bona: [ 0 75 76 65 46 76 76 83 45 77 45 76 45]
Kobog: [ 13 -19  77  18 -20  24  36  78  38  21  -2  77 -31]
kur: [ -9  14  76  50  -9  46  18  59  34  15  -5 -37 -20]
common Kobog bona:   [77]
common bona Kobog:   [77]
asked: [ 13 -19  77  18 -20  24  36  78  38  21  -2  77 -31]  Kobog
asked: [ 0 75 76 65 46 76 76 83 45 77 45 76 45]  bona
all bona: [45]  9 11 13
all Kobog: [78]  8
all Kobog: [13]  1

mido: [  1 101   2  -3   6 -37   1   0 -14  -3  -7 -11  -2   8 -92   1   3]
Tatif: [14 39 -8 -5  4 -6  2  0 30  0  0 -8 -7 -6 94  1  3]
ger: [  7 -27  -1  -6   4  16 -32  14 -32  -3 -15 -13  10   9  35  -3   1]
nuto: [  7  21  -1  -6   4   1 -32  14 -32  -3 -15 -13  10   9  35  -3   1]
asked: [14 39 -8 -5  4 -6  2  0 30  0  0 -8 -7 -6 94  1  3]  Tatif
asked: [  1 101   2  -3   6 -37   1   0 -14  -3  -7 -11  -2   8 -92   1   3]  mido

Tifu: [ 12 -16  -3 -11   5 -16  -8  11  -4  10  -3 -11  17   6  -6  10   4 -11
 -13  15  -2  -6 -22  -7]
dur: [   8  -42   -2   -4    5  -12   -7   20   -6   13   -6  -34   15    2
  -11    6    9 -111   -6    4   -6   -9  -91    0]
vup: [  6  -8  -9  -6  15 -15  -9  11 -13  11 -15  -8   7   5  -6  14  18  -6
  -5  11 -14 -16 -13  12]
geso: [  6  -8  -9  -6  15 -15  -9  11 -13  11 -15  -8   7   5  -6  14  18  -6
  -5   8 -44 -11  -4 -13]
asked: [ 12 -16  -3 -11   5 -16  -8  11  -4  10  -3 -11  17   6  -6  10   4 -11
 -13  15  -2  -6 -22  -7]  Tifu

bubin: [  93   86  -17  -25   60 -118    8]
zes: [ -83  -29 -116  104  -13   94   -2]
tanis: [-73  94  72  42 -77  85  25]
common tanis zes:   [94]
common zes tanis:   [94]

nafab: [-12 -10  -6  -7  -9 -16  -8   8 -11   9   6  -3 -11   5  -3 -10 -11   4
  15 -23  -6  -3 -11  -6  30  -9   9   3   5 -13  10 -11  14   5 -12  -6
  -3  -8  -6 -15  -8  15  11   2 -10  -2 -12  15  17   8  13  11   9  -9
  13 -11  -9 -13   9 -24  -8]
fuze: [-10  -7  32  40  11 -14 -91  68 -51  33  38 -94 -12 -87 -61 -35   2 -18
  39 -26  40 -91 -56 -34 -67 -54  63 -20  19 -26  53 -86  24  81 -35 -32
 -61 -79 -42 -18 -72   5  51  27 -24 -69 -85  19  20 -54  50  66  52 -58
 -12 -87 -59 -32   8   6 -36]
ved: [ 13   0 -28 -44 -16  -4  40 -54  31  -9 -24  51 -12  52  43  -4 -54  -4
 -26  22 -27  44  12  32  44  12 -51  -2 -30  -6 -45  45 -13 -55  -3  28
  37  32  15  -6  29   4 -34 -37  39  48  40  -4 -13  32 -34 -43 -31  31
  12  41  18   6   1   5  12]
all nafab: [11]  43 52
asked: [ 13   0 -28 -44 -16  -4  40 -54  31  -9 -24  51 -12  52  43  -4 -54  -4
 -26  22 -27  44  12  32  44  12 -51  -2 -30  -6 -45  45 -13 -55  -3  28
  37  32  15  -6  29   4 -34 -37  39  48  40  -4 -13  32 -34 -43 -31  31
  12  41  18   6   1   5  12]  ved
all fuze: [24]  33
all ved: [29]  41
all nafab: [-11]  9 13 17 23 32 56

mobup: [ 2  1  1  1 -2  2 -1  1 -1 -1 -2  2 -1  1 -1]
Moke: [ -3 -13 -50  -5   3 -24  28  11  51 -13 -11  11  78  39  48]
Popuf: [ 60  12  97 -56   6  29 -67  20 106 -14 100  68  41  88 120]
Zogu: [ -4  29 -50  15   3 -24  28  11  51 -13 -20  -5  29  46  47]
laz: [-32   7  12 -38  10  23  28  10 -19  -3  -3   4  29  15  10]
Dufe: [ 73  40  20  29 -68 -32  -9  16 -35 -24 -33  34 -38  21 -39]
nekun: [ -3  29 -50  15 -14 -24  28  11  51 -13  -4   0   8  13  14]
all laz: [-3]  10 11
asked: [ 60  12  97 -56   6  29 -67  20 106 -14 100  68  41  88 120]  Popuf
asked: [ -4  29 -50  15   3 -24  28  11  51 -13 -20  -5  29  46  47]  Zogu

